Below are the code and all the weights of a small trained network. Each question names an input and a target symbol and asks about switching units off, where a switched-off unit gives its printed mean instead of its output.

import numpy as np


def w(rows, s, z=0):
    codes = np.array(rows[::2]) - 128.0
    scale = np.full(codes.shape[1], s)
    scale[-1] = z or s
    return codes * scale


def norm(h):
    return h / np.sqrt((h * h).mean(-1, keepdims=True) + 1e-5)


def f(y):
    return np.maximum(y, 0)


def softmax(a):
    e = np.exp(a - a.max(-1, keepdims=True))
    return e / e.sum(-1, keepdims=True)


def log_softmax(a):
    a = a - a.max(-1, keepdims=True)
    return a - np.log(np.exp(a).sum(-1, keepdims=True))


def net(x, mask):
    ids = ['ΓΠΨΩαβδεζλμσφ'.index(c) for c in x.split()]
    T = len(ids)
    res = E[ids] + P[:T]
    r = norm(res)
    for j in range(3):
        rows = slice(2 * j, 2 * j + 2)
        q, k, v = (r @ M[0][rows].T for M in (Q, K, V))
        z = softmax(np.where(np.tri(T) > 0, q @ k.T / 2**0.5, -1e9)) @ v
        o = O[0][rows]
        res = res + np.where(mask[j], z, o[:, -1]) @ o[:, :-1]
    y = f(norm(res) @ A[0][:, :-1].T + A[0][:, -1])
    res = res + np.where(mask[3:19], y, B[0][:, -1]) @ B[0][:, :-1]
    return log_softmax(norm(res)[-1] @ U[:, :-1].T + U[:, -1])


Q, K, V, O, A, B = {}, {}, {}, {}, {}, {}
E = w([
[163,157,61,255],'Γ',
[129,108,59,122],'Π',
[134,71,76,156],'Ψ',
[158,167,123,111],'Ω',
[156,242,144,180],'α',
[153,161,189,114],'β',
[108,127,193,217],'δ',
[164,245,126,206],'ε',
[191,83,106,156],'ζ',
[187,84,103,155],'λ',
[149,137,80,110],'μ',
[133,94,163,99],'σ',
[201,125,62,30],'φ',
],0.018)
P = w([
[250,87,174,243],'0',
[206,100,110,205],'1',
[205,109,114,185],'2',
[185,117,118,170],'3',
[171,120,124,159],'4',
[157,123,128,152],'5',
[147,127,135,143],'6',
[137,127,137,135],'7',
[130,132,146,125],'8',
[122,130,142,121],'9',
[114,131,142,116],'10',
],0.012)
Q[0] = w([
[254,104,44,16],'h0',
[70,91,125,169],'h0',
[116,141,100,128],'h1',
[65,101,185,123],'h1',
[65,89,185,172],'h2',
[174,136,139,117],'h2',
],0.012)
K[0] = w([
[126,113,77,3],'h0',
[145,82,93,174],'h0',
[138,170,120,113],'h1',
[138,191,78,188],'h1',
[115,169,129,199],'h2',
[102,166,177,79],'h2',
],0.011)
V[0] = w([
[29,179,158,3],'h0',
[189,91,228,56],'h0',
[215,239,173,196],'h1',
[152,152,67,113],'h1',
[136,210,185,165],'h2',
[145,158,234,198],'h2',
],0.0073)
O[0] = w([
[239,124,74,168,1],'h0',
[253,110,73,80,146],'h0',
[148,205,125,143,225],'h1',
[117,137,68,130,175],'h1',
[140,102,151,102,105],'h2',
[84,62,57,83,97],'h2',
],0.0066,0.0076)
A[0] = w([
[100,155,162,144,245],'n0',
[33,190,181,126,188],'n1',
[124,44,156,134,169],'n2',
[138,107,114,203,111],'n3',
[76,171,95,115,117],'n4',
[131,148,108,76,229],'n5',
[189,156,132,120,93],'n6',
[121,98,184,73,136],'n7',
[69,250,141,72,101],'n8',
[146,142,186,124,251],'n9',
[182,116,124,84,96],'n10',
[93,80,82,82,237],'n11',
[176,97,160,160,60],'n12',
[109,121,96,166,82],'n13',
[108,117,85,57,70],'n14',
[132,100,133,77,44],'n15',
],0.014,0.0028)
B[0] = w([
[176,95,92,83,184],'n0',
[187,113,134,134,208],'n1',
[107,85,63,174,153],'n2',
[92,123,179,29,173],'n3',
[62,163,134,100,184],'n4',
[133,74,163,79,207],'n5',
[118,93,143,134,227],'n6',
[129,254,120,217,146],'n7',
[83,109,117,126,254],'n8',
[87,99,46,173,183],'n9',
[109,112,196,117,194],'n10',
[165,70,165,180,149],'n11',
[83,210,86,96,157],'n12',
[172,165,138,115,151],'n13',
[169,148,137,148,148],'n14',
[92,217,121,55,137],'n15',
],0.0073,0.0082)
U = w([
[108,199,178,151,159],'Γ',
[115,94,174,124,88],'Π',
[38,153,85,54,157],'Ψ',
[120,135,119,133,27],'Ω',
[128,124,94,144,49],'α',
[132,124,108,157,57],'β',
[122,138,142,145,84],'δ',
[131,143,111,134,18],'ε',
[129,129,113,146,32],'ζ',
[253,144,73,97,190],'λ',
[123,89,107,175,154],'μ',
[158,208,61,225,254],'σ',
[128,86,51,164,122],'φ',
],0.012,0.0041)

Each question gives the input, a string of symbols that net reads in full, and the target symbol t.
The units are the heads (2 rows each of Q, K, V and O) and the neurons (one row each of A and B). Each row of codes is followed by its name. A weight is (code - 128) times the scale printed after its matrix; where a second scale follows, it is the last column's (O, A, B and U).
mask holds one flag per unit, heads first, then neurons. A switched-off unit (its flag False) gives its mean, the last column of its rows in O or B, instead of its output. The means were averaged over made-up inputs and are rounded, as every weight is.
A unit's drop is (log p(t) with every unit on - log p(t) with that unit switched off) / (log p(t) with every unit on - log p(t) with every unit switched off).
The circuit of an input: a set's keep is (log p(t) with only the set's units on - log p(t) with every unit switched off) / (log p(t) with every unit on - log p(t) with every unit switched off). Starting from the 12 units with the biggest drops (on a tie, the unit counted first), units are removed one at a time, each time the one whose removal leaves the highest keep (on an exact tie, the one counted first), for as long as the keep stays at least 0.8.
units of the circuit, in order: the units of the circuit, biggest drop first
k most important neurons: the k neurons with the biggest drops, biggest first
heads that matter: for each layer, one digit per head in row order, 1 if its drop is at least 0.15 and else 0, layers parted by /
drop of u: that unit's drop, to one decimal
input μ δ μ φ δ μ φ λ Ω, target λ: 3 most important neurons -> n4, n3, n9
input ζ σ μ, target Π: heads that matter -> 111
input μ μ β μ Ω, target Ψ: heads that matter -> 000
input φ α μ Π, target Ψ: units of the circuit, in order -> n4, h0
input φ μ μ φ φ μ ζ, target λ: 4 most important neurons -> n8, n3, n4, n12
input μ Γ Π, target Ψ: units of the circuit, in order -> h0
input μ Γ β μ λ, target Ψ: units of the circuit, in order -> h0, n12
input β Γ μ μ φ ζ ζ, target λ: heads that matter -> 100
input λ μ φ μ Π, target λ: 3 most important neurons -> n8, n13, n11
input φ φ Π, target λ: 2 most important neurons -> n8, n3
input φ φ μ ζ β, target σ: 4 most important neurons -> n7, n9, n3, n4
input ε μ μ ε ζ, target Ψ: heads that matter -> 100
input ζ μ α φ ζ Ω, target λ: heads that matter -> 101
input μ σ Γ α μ Ω ζ, target Ψ: heads that matter -> 000
input β Ψ μ β σ σ α μ, target Π: heads that matter -> 011
input φ Π Γ μ Ω μ μ ε φ Γ λ, target λ: units of the circuit, in order -> h0
input φ φ α μ μ Γ α β, target σ: 4 most important neurons -> n7, n9, n3, n1
input μ μ β φ β φ μ, target λ: drop of n15 -> 0.0
input μ μ μ, target Ψ: drop of n8 -> 0.1
input Π λ Π μ, target Ψ: drop of h0 -> 0.8
input μ α φ Π μ ε Γ β φ μ, target λ: drop of h0 -> 1.2
